Each row has a name. Each piece below is followed by the name of the row it came from, unless a question asks for something else. Each question is about the rows just above it. Places in a row count from 0.

[141 166 185 141] : <106>
[120 150  81 135] : <104>
[120  71 106 109] : <151>
[111  87  87 120] : <130>
[141 166  92 113] : <90>
[120 150  81 127] : <75>
[141 141 166 185] is which row reordered? : <106>
How many entries does [120  71 106] have? : 3

[ 93 121 140 151 100 143 137 105 110 106 110 121 123  99 155 150 123  93
 138 107 154 101 103 160 158  88 150 136 110 148 132 101 109] -> <142>
[160 149 122 128 166 123 125 170 126 141 160 132 106 167 124 111 129 171
 126 163 130 168 168 103 105 174 119 118 146 118 120 157 161] -> <95>
[165 167 102 135 102 131  97 168 172 146 123 170 147 161 140 101 119 113
 162 121 132 101 168 142 168 135 114  94 180 152 149 169 110] -> <186>
[120 107 142 106 135 118 172 182 160 116 113 109 123 142 170 177 190 158
 145 179 173 117 137  88 168 123 132 132 167 132  98 116 182] -> <102>
[142 135 102 101 168 140 114 170 119 147 121 132 101 172  97 149 123 113
 135 168  94 168 165 161 180 110 168 102 146 152 131 162 169] -> <33>
[118 182 139 159  76 144 137  68  74 132 180 115  86  69 155 150 113 191
 142  80 155  64  68 149 158 196 143 121 105 138 101  82  80] -> <194>
[168 138 129 133 167 111 132 163 132 145 152 137 123 163 125  96 131 172
 119 167 132 160 164  80  79 180  82 130 151  90 130 162 160] -> <193>
[137 116 160 182 168 132 145 179 107 142 122 132  88 167 182 118 123 116
 132 173 190 172 177 109  98 117 113 135 142 120 106 158 170] -> <54>
[118 132 137 135  89 114 128  86 132 108 141 124 153  89 141 111 132 154
 119  91 137  88  87 112 105 155 102 142 118 107 147  98  93] -> <105>
[129 170 123 121  82 135 126  74 111  97 169 117 124  81 118 132 124 182
 136  80 117  76  75 129 141 187 136 127 109 130 128  89  80] -> <35>
q: [142 135 102 101 168 140 114 170 119 147 121 132 101 172  97 149 123 113
 135 168  94 168 165 161 180 110 168 102 146 152 131 162 169] : <33>
Put [169 162 131 152 146 102 168 110 180 161 165 168  94 168 135 113 123 149
  97 172 101 132 121 147 119 170 114 140 168 101 102 135 142] back in order: which row is it? : <33>
[170 137 116 160 182 168 132 145 179 107 142 122 132  88 167 182 118 123
 116 132 173 190 172 177 109  98 117 113 135 142 120 106 158] is which row reordered? : <54>

[151 201 108 202  82 112] -> <87>
[137 139 147 134 127 130] -> <22>
[ 92  92 188 188  93  92] -> <68>
[132 155 142 104 143 158] -> <19>
At which places does <68> hold [93]? : 4
Number of entries in [137 139 147 134 127]: : 5
Where in the named rows is [202]? : <87>, 3

[106 109  90 103  79 152] -> <30>
[ 78 109  90 135  79 152] -> <94>
[128  87 200 124 111 114] -> <146>
[165  91 173 153 109 120] -> <79>
[169  95 157 163 116 118] -> <32>
How many entries does [165  91 173 153 109 120] have? : 6
Which value is in both <30> and <79>? : [109]

[166 166 166  93] -> <17>
[ 85 192  93 167] -> <3>
[192  86 167  93] -> <66>
Every place of [192] in <3>: : 1
Shared by <66> and <17>: : [93]
[ 86  93 167 192] is which row reordered? : <66>
Where in the named rows is [85]? : <3>, 0
[ 86 167  93 192] is which row reordered? : <66>
Places of [166] in row <17>: : 0 1 2

[121 140  67 179 112 162 140 140  66 144 102 164 139  95 140 108  81 187
 140  86 148  57 144 101 126 168 103 125 143 130 128 138  96 136 115 177
  82 151 112 151 116 109 172 117  82 105 146 120 125 139] : <40>
[157 115 154 119 115 144 117 146 119 116 137  80 120 126 162  81 113 155
 103 155 164 160 142 121 126 138 128  80 104 129 138 108 116 159  89  98
 169 106  69 163 141 105 128 111 158 126 117 131  81 139] : <24>
[157 115 154 119 115 144 117 146 119 116 137 155 120 126 162  81 113 155
 103 155 164 160 142 121 126 138 128  80 104 129 138 108 116 159  89  98
 169 106  69 163 141 105 128 111 158 139  91 150 101  79] : <150>
[ 98 146  62 188  99 155 122 139  74 146  92 163 131  90 134 122  87 184
 152  78 128  62 139 110 150 164 101 151 152 128 128 141  96 137 126 186
  78 147 121 132 126 104 164 118  87 100 149 119 113 151] : <100>
[145 132  82 167 120 164 128 142  63 138 117 166 141 103 150  94  79 186
 127 101 166  63 149  98 104 171 106  96 131 134 131 133  99 138 102 161
  97 151 100 168 110 110 173 116  88 112 135 129 132 120] : <210>
[ 86 145  63 190  91 150 151 141  87 146  86 162 126  89 132 127  91 183
 157  73 114  77 133 115 167 158 101 168 156 123 127 141  97 139 134 188
  82 141 125 121 136 100 159 117  93  97 149 119 102 155] : <206>
[ 93 146  88 156 124 124 142 121 115 143 109 120 132 112 108 157 125 126
 151 148 102 148 122 130 145 135 118 173 154 120 123 146 121 115 154 172
  82 148 167 121 125 131 141 139  96 112 157 112 134 174] : <80>
[ 88 146  62 191  92 150 151 140  84 145  87 160 128  88 131 127  90 183
 156  73 116  71 134 116  79 161 102 164 155 124 127 141  96 139 133 188
  80 142 123 124 134 101 160 116  92  96 149 118 105 155] : <190>
[ 74 144 114 147 103 112 145 125 148 135 101 122 115 151 113 157 141 122
 153 106  81 140 117 151 185 120 125 192 151 114 127 136 128 129 157 151
 113 122 153  85 151 101 151 133 131 116 140 121 101 161] : <207>
[108 126 159 120  98 118 129 136 164 119 124 136 103 124 139 117 140 132
 125 147 111 195 124 148 181 115 135 141 122 118 136 111 126 155 123 104
 171  89  97 111 150 106 100 116 176 134  97 144  76 108] : <85>
[126 137  68 178 113 163 137 141  63 142 104 166 141  98 143 105  81 185
 139  89 152  57 145 100 120 169 101 119 142 131 129 137  96 136 114 176
  84 152 109 154 114 109 173 118  81 106 145 122 126 136] : <25>
[ 60 147  81 188  70 136 158 140 118 142  79 160 110  87 130 134 105 176
 165  81  89 119 124 133 209 146 106 194 156 116 129 133 100 151 141 175
 102 117 117  97 160  89 133 111 120  97 136 126  70 152] : <12>
At which places does <207> hold [151]? : 13 23 28 35 40 42
q: [ 74 144 114 147 103 112 145 125 148 135 101 122 115 151 113 157 141 122
 153 106  81 140 117 151 185 120 125 192 151 114 127 136 128 129 157 151
 113 122 153  85 151 101 151 133 131 116 140 121 101 161] : <207>
At which places does <80> hold [121]? : 7 32 39

[107 158 156 169 126 109  84] -> <86>
[183  95 164 124 175 141 183] -> <93>
[ 49 109 122 110 163  82  61] -> <31>
The one value in <86> and <31>: : [109]
How many entries does [183  95 164 124 175] have? : 5
How many entries does [107 158 156 169] have? : 4
Shared by <31> and <86>: : [109]

[125 109 120 125  68] : <81>
[138 138 138 109 138] : <65>
[109 143 120 150  79] : <11>
[138 143 120 109 110] : <119>
[198 143 120  98 110] : <148>
Places of [138] in row <65>: : 0 1 2 4
How many entries does [198 143 120  98] have? : 4
Number of entries in [109 143 120 150  79]: : 5
Where in the named rows is [150]? : <11>, 3
q: [198 143 120  98 110] : <148>
[ 68 125 120 125 109] is which row reordered? : <81>
How many entries does [138 138] have? : 2

[ 83 116 106 119 128  83 145 122 106 122 164  83 113 159]  <101>
[ 83 145 159 106 121 119 113  83 106 128 164  83 122 116]  <112>
[125  96 105 132 132 111 155 150 179 204 152  88 176  64]  <64>
q: [ 83 145 159 106 121 119 113  83 106 128 164  83 122 116] : <112>
At which places does <101> hold [106]? : 2 8
Which row holds these entries in another order? [ 83  83  83 106 106 113 116 119 122 122 128 145 159 164] : <101>
Count the entries of [125  96 105]: : 3

[138 115  94  88 146 134  95 159 156 118 129 115 138 122  91 125  87 180
 155]  <44>
[123  72  91 189 190 135 106 163 163 112 129 127 131 105  66 120  72 141
 128]  <47>
[119 122 115  95 145 160 114 143 151  69 107 147 119  79 147  87  88 194
 153]  <43>
[155 106  85  87 148 158  85 175 138 126 140 137 112 135  84 136 104 161
 130]  <121>
[123  72  91  88 190 135 106 163 163 112 129 115 131 105  66 120  72 141
 134]  <132>
Where in the named rows is [175]? : <121>, 7
How many entries does [119 122 115  95 145 160 114] have? : 7
Count the entries of [138 115  94  88 146 134  95 159 156 118 129 115]: : 12
Count the entries of [155 106  85  87 148 158  85 175 138 126 140 137 112]: : 13
Row and place of [114] in the named rows: : <43>, 6

[114 117  94  69 182 142 109 154 186 126  97 142 121 151  84 135 120 149
 110 157 157 126 124 150  60] -> <97>
[114 117  94  69 182 142 109 154 195 126  97 142 121 151 153 135 120 149
  83 157 157 126 124 150 179] -> <45>
[203  66 177 101 158  58  73 117 130  69 185 146 101 173 184 177 170 183
 186 198 190 130  97 114 185] -> <4>
Row and place of [203] in the named rows: : <4>, 0
Which row holds [114 117  94  69 182 142 109 154 195 126  97 142 121 151 153 135 120 149
  83 157 157 126 124 150 179]? : <45>
[114 185 203  66 177 101 158  58  73 117 130  69 185 146 101 173 184 177
 170 183 186 198 190 130  97] is which row reordered? : <4>

[163 102 159 146  89  80 119 140 106 146 146  79 173  80 114 129 100 172
  89 113 138 170 180 145 141 111  73 137]  <48>
[117  87 111 161 114 143 134 186  85 120  90 138 129 174 180 146 135 173
 137 177 135 139  69  74 121 122 120 121]  <96>
[177  85 178 174  77 181  86 108 145 153 112 165 151 129 186 118 134  92
 148  80 132 167 144  99 171 141 104 106]  <49>
[ 77 165 181 151 167 186 108 134 118 106 178 171 153 141 112 129 132  80
 177 174 146 144 148  99  86  92 104  85]  <46>
[135 158 144 132 129  77 111 145 105 132  93 136 132  93 120 185 188 130
 132 175 100 164 119  87 160 100  98 147]  <120>
[163 102 159 146  89  80 119 140 106 146 146  79 173  80 114 129 100 172
  89 113 138 170 180 145 141 170  78  73]  <20>
Count the entries of [163 102 159 146  89]: : 5
Places of [132] in row <120>: : 3 9 12 18
Which row holds these entries in another order? [ 86 108 145 153 112 165 151 129 186 118 134  92 148  80 132 167 144  99
 171 141 104 106 177  85 178 174  77 181] : <49>

[122 111 131  76 195  68 187 197  77 143 111  99 187 157 104 183 160  90
 105 168] -> <67>
[144  80  88  85  93  85 141  91  97 159 122 115 166  82 162 107  92 171
 107 118] -> <52>
[133 149 131 179  83 185  73  79 179 112 156 154  79 115 149 103 118 150
 148 110] -> <129>
[142  85  94  89 106  90 130  99 104 151 136 115 163  94 157 132 111 152
 106 137] -> <5>
[103 182 174 167 158 166 161 177 140 107  77 142  92 166  76  89 125 109
 161  89] -> <70>
[168 143 157 104 160 131 187  99 187  68 111  76 197  91  77 195 105 183
 111 122] -> <9>
[177] is at row and place : <70>, 7
Count the entries of [103 182 174 167 158 166 161 177 140 107  77 142  92 166  76  89 125 109
 161  89]: : 20
Places of [122] in row <9>: : 19
[ 68  76  77  90  99 104 105 111 111 122 131 143 157 160 168 183 187 187
 195 197] is which row reordered? : <67>

[182 143 159 198 136  94  91 167] = <34>
[154 135 144 162 132 111 110 147] = <189>
[101 121 112  95 126 146 146 108] = <103>
[129 129 129 130 128 129 129 127] = <60>
[128 127 130 127 127 128 127 128] = <157>
[179 142 161 161 135  96  90  90] = <21>
[127 127 130 126 127 128 126 128] = <167>
[181 143 160 198 135  96  91 167] = <123>
[127 130  91 127 131 129 130 128] = <155>
[109 109 145 163 131 112 109 148] = <136>
Every place of [128] in <155>: : 7
At which places does <21> hold [90]? : 6 7
At which places does <157> hold [127]? : 1 3 4 6
Every place of [109] in <136>: : 0 1 6

[137 135 116 109 112 134 133 139 136 131 143 111 125  66 106 137 141 148
 114 108 115 117 126 142 130 125  84 122  81 134 129 119 147 108 128 116]  <111>
[148 115 122 113 164 134 139 124 113 132 111 125 120 107 133 154  97 113
 111 135 129 112  95 111 119 174 135 150 118 151 152 130 120 133 135 131]  <115>
[136 122 130 100 125 121 132 127 126 108 159 142 122  90 112 137 120 130
 108 101 142 107 179 144 141 112 113 109 108 118 135 113 124 113 127 116]  <38>
[136 114 132  97 126 126 134 137 123 109 164 142 123 103 124 132 109 125
 112 112 140 113 183 145 134 110 123 107 114 114 136 114 118 123 116 121]  <175>
[138 141 127 100 106 123 132 138 130 128 150 108 129  82 111 138 135 138
 113 107 108 120 137 144 137 120  95 110  93 137 136 123 136 110 128 124]  <137>
[126 116 143 161 139 145 126 127 119 117  80 145 115  91 145 141 106 131
 134 101 133 121 123  95 122 157 122 162 124 141 131 143 122 126 138 142]  <200>
[134 113 136 145 145 145 135 116 114 123  83 151 104  95 153 147 118 129
 139 104 136 112 113  98 120 162 111 168 127 144 137 142 117 133 134 128]  <205>
[139 125 126 105 122 131 123 130 133 101 148 139 122  92 149 134 115 133
 113 100 145 110 175 148 136 100 109 111  97 118 135 118 133 108 126 115]  <83>
[137 134 131  97 117 120 130 126 122 110 156 131 122  89 113 140 124 134
 109 101 126 110 167 150 143 107 106 114  98 127 138 116 131 104 130 120]  <214>
[129 114 145 140 141 138 120 120 109 126  88 144 107 100 154 145 114 126
 124 107 129 115 118  93 125 159 121 168 131 146 139 145 112 132 129 134]  <209>
[129 136 117 104 102 129 135 128 128 143 142 106 128  77 102 141 165 143
 121 111 107 111 111 139 128 135  86 116 101 141 127 127 137 115 131 113]  <215>
[130 152 133 133 124 140 121 125 144 103 165  82 136 135 114 124 151 137
 110 136 135 106 106 129  98 121 156 129 130 133 129 128 133 135 118 122]  <108>
q: [136 122 130 100 125 121 132 127 126 108 159 142 122  90 112 137 120 130
 108 101 142 107 179 144 141 112 113 109 108 118 135 113 124 113 127 116] : <38>
Where do [129 136 117 104 102 129 135 128 128 143 142 106 128  77 102 141 165 143
 121 111 107 111 111 139 128 135  86 116 101 141 127 127 137 115 131 113] appear? : <215>
q: [148 115 122 113 164 134 139 124 113 132 111 125 120 107 133 154  97 113
 111 135 129 112  95 111 119 174 135 150 118 151 152 130 120 133 135 131] : <115>
How many entries does [136 122 130 100 125 121 132 127 126 108 159 142 122  90 112 137 120] have? : 17
Every place of [142] in <38>: : 11 20
Number of entries in [126 116 143 161 139 145 126 127 119 117  80 145 115  91 145 141 106 131
 134 101 133 121 123  95 122 157 122 162 124 141 131 143 122 126 138 142]: : 36

[ 47  95  47 119 122  56  47  82 119 131 131]  <10>
[107 160 116 135 102 100 155 107 138 148 127]  <135>
[124 148 106 152  98 117 144 113 153 150 111]  <117>
[ 96 124 119  47  82 131 155 193 122 138 130]  <84>
[ 96 134 155  96 151 100 127 108 102 108 140]  <127>
The one value in <117> and <84>: : [124]
Which row holds these entries in another order? [131 131  47  95  47 119 122  56  47  82 119] : <10>
Every place of [119] in <10>: : 3 8
Which value is in both <135> and <117>? : [148]

[114 138 125  71 113 123 137 118 114 135 203 197 131 133  63] -> <37>
[115 137 116 139 143 142 162 124 139 170 112 107 144 132 150] -> <89>
[160 160 103  98 116 131 131 131 119 130 160 160 149 151  93] -> <78>
Row and place of [123] in the named rows: : <37>, 5
At which places does <78> hold [131]? : 5 6 7
Row and place of [203] in the named rows: : <37>, 10
Row and place of [138] in the named rows: : <37>, 1
Count the entries of [115 137 116 139 143 142 162 124 139]: : 9
[112] is at row and place : <89>, 10

[132 137 118 119 123 131 126 132 131 131] = <56>
[135 150 142 129 116 164 133 139 133 136] = <116>
[165 129  92 150 119 104 189 115 127 124] = <88>
[131 102 130 116 123 165 126 134 118 148] = <138>
[135 120 142 129 116 164 149 139 131 132] = <14>
[131 102 130 116 124 165 126 134 164 132] = <165>
[129 136 116 131 143 188 117 119 112 117] = <6>
q: [131 102 130 116 123 165 126 134 118 148] : <138>
Places of [118] in row <56>: : 2
q: [135 120 142 129 116 164 149 139 131 132] : <14>
How many entries does [135 150 142 129] have? : 4
Shared by <138> and <88>: : [165]
At which places does <116> hold [136]? : 9

[189 109  88 177 145 134 157  60 139 173 189 140  92  81 110 147 100 123
  78 132 140 160  64 176 156 143 199 171 152  66 158 126 172 146 114  89
  83  83 184  95 150 100  92] = <170>
[115  67  75 110  79 183  96  89 140 194 149  85  52 136 103 151  97 117
 110 151  95 173 102 130 169 107 126 132 102 123 145  71 110 139  92 125
 120 124 147 130 108 112  47] = <50>
[163 191 175 169 183 116 169 157 113  66  54 182 203 127  84 111 144 122
 160 117 172  89 138  63  95 104 145  81  92 136 107  99 164 113 116 133
 157 133  50 131  63  95 204] = <182>
[148 120 157 149 154  83 169  72 117  86 115 132 139  63 166 164 194 141
 106 104 118 104 172 122 103 145 138 117 149 101 118 174 143 110 180  70
 115  73 118  60 140 187 139] = <99>
[ 86 134 143  91 131  68 141 151 173  96 132 118 143 128 120 147 149 195
 160 171 110 132 155 152 134 108  86 164 141 165  81 174  92 167 143 117
 188 126 135 110 163 150 146] = <158>
[148 120 157 149 154  83 169 149 117  86 115 132 139  63 166  95 194 141
 106 104 118 104 172 122 103 145 138 117 149 101 118 174 143 110 180  70
 115  73 118  60 140 187 139] = <72>
[ 90 112 149  97 133 105 149 154 169 144 123 108 132  95  90 155 168 165
 139 176  86 160 173 130 161  57  71 147  96 144  52 110  88 166 118  74
 174  87 124  63 122 142 135] = <126>
[178 178 149 179 182 115 172 122 116  68  57 184 176 108  72 117 126 120
 147 123 175  89 105  59  98 100 158  84  89 110 109  90 174 120 108 120
 147 117  47 120  50  75 177] = <8>
[123 151 125 127 135 155 137 126 172 152 128 143 144 181  70 172  97 165
 167 191 144 160 109 131 165  72 110 147  96 160  95  94 125 171  80 169
 180 171 126 171 118  89 143] = <51>
[161 165 168 162 156 197 143 161 114 158 100 161 176 144  80 125 139 109
 149 124 156 131 145  80 133  91 145  85  74 135 137  57 157 114  96 146
 146 142  95 148  64  89 175] = <27>
[134  99 157 128 120 162 119 164  84 157 108 104 123  69 164  86 187 104
  93  77  94 118 184  91 113 139 134  78 114 101 157 119 125  80 154  77
  93  76 107  72 101 170 122] = <61>
q: [115  67  75 110  79 183  96  89 140 194 149  85  52 136 103 151  97 117
 110 151  95 173 102 130 169 107 126 132 102 123 145  71 110 139  92 125
 120 124 147 130 108 112  47] : <50>
How many entries does [ 86 134 143  91 131  68 141 151 173  96 132 118 143 128 120 147 149 195
 160 171 110 132 155 152 134 108  86 164 141 165  81 174  92 167 143 117
 188 126 135 110 163 150 146] have? : 43

[145  68 119 131 127 164 105 142] : <39>
[103 112 141 141  94 131 142 119] : <76>
[111  91  91 111 112 111 170 147] : <124>
[124 160  91 169 112 111 121 129] : <134>
[145  68 119 131 128 130 105 170] : <55>
Every place of [111] in <124>: : 0 3 5
[129 124  91 121 112 169 111 160] is which row reordered? : <134>
Shared by <55> and <124>: : [170]
[129] is at row and place : <134>, 7
How many entries does [145  68 119 131] have? : 4
Number of entries in [124 160  91 169 112 111 121]: : 7

[136  75 128 134 122 113 126 128 161  96 144  94 127 115 120 182 147 120
 117 100 106 135 131 125 134 124 160 143 131  85 110 155 120 117 109 116
 152 132  99 109 184 148 138 122 116 108 128 127 145 139 144 119 126  96
 122 105  86 122  97 135 173 132 139 125] = <42>
[145  89 129 140 121 117 120 135 167  95 144 128 137 117 115 174 140 112
 115 105 113 151 129 112 128 136 162 129 123  85 120 150 111  97 116 116
 145 122  97 107 184 144 129 135 122 108 132 114 148 138 142 104 128  99
 113 111  79 126  98 119 178 149 141 136] = <125>
[125  74 125 128 127 115 128 123 149  98 142  90 117 118 124 184 152 125
 120 102 102 119 133 140 140 113 155 158 141  89 118 135 130 119 104 116
 155 140 103 109 176 151 144 107 109 110 126 141 142 140 142 135 117 102
 128 103 100 120  98 149 165 115 142 115] = <82>
[133 188 117 137 149 174  84 123 108  99 126 142 158 162 131 139  97 119
 165 172 129 123 111 108 125 133 129  99 113 122 123 130 126 120 142 112
 114  80 117 106 128 130 122 123 115 132 134 128 147 147 114 118  86 138
  90 135 150 159 103 113 129 149 150 154] = <41>
[151 111 129 144 124 125 112 141 165  96 141 119 144 123 112 163 129 105
 119 117 121 163 128 103 123 146 159 116 117  88 130 144 107  92 125 136
 136 110  97 104 178 140 119 143 126 111 136 104 150 137 137  95 121 108
 101 117  82 134 100 106 177 163 144 147] = <73>
Where do [145  89 129 140 121 117 120 135 167  95 144 128 137 117 115 174 140 112
 115 105 113 151 129 112 128 136 162 129 123  85 120 150 111  97 116 116
 145 122  97 107 184 144 129 135 122 108 132 114 148 138 142 104 128  99
 113 111  79 126  98 119 178 149 141 136] appear? : <125>
Which row holds [136  75 128 134 122 113 126 128 161  96 144  94 127 115 120 182 147 120
 117 100 106 135 131 125 134 124 160 143 131  85 110 155 120 117 109 116
 152 132  99 109 184 148 138 122 116 108 128 127 145 139 144 119 126  96
 122 105  86 122  97 135 173 132 139 125]? : <42>

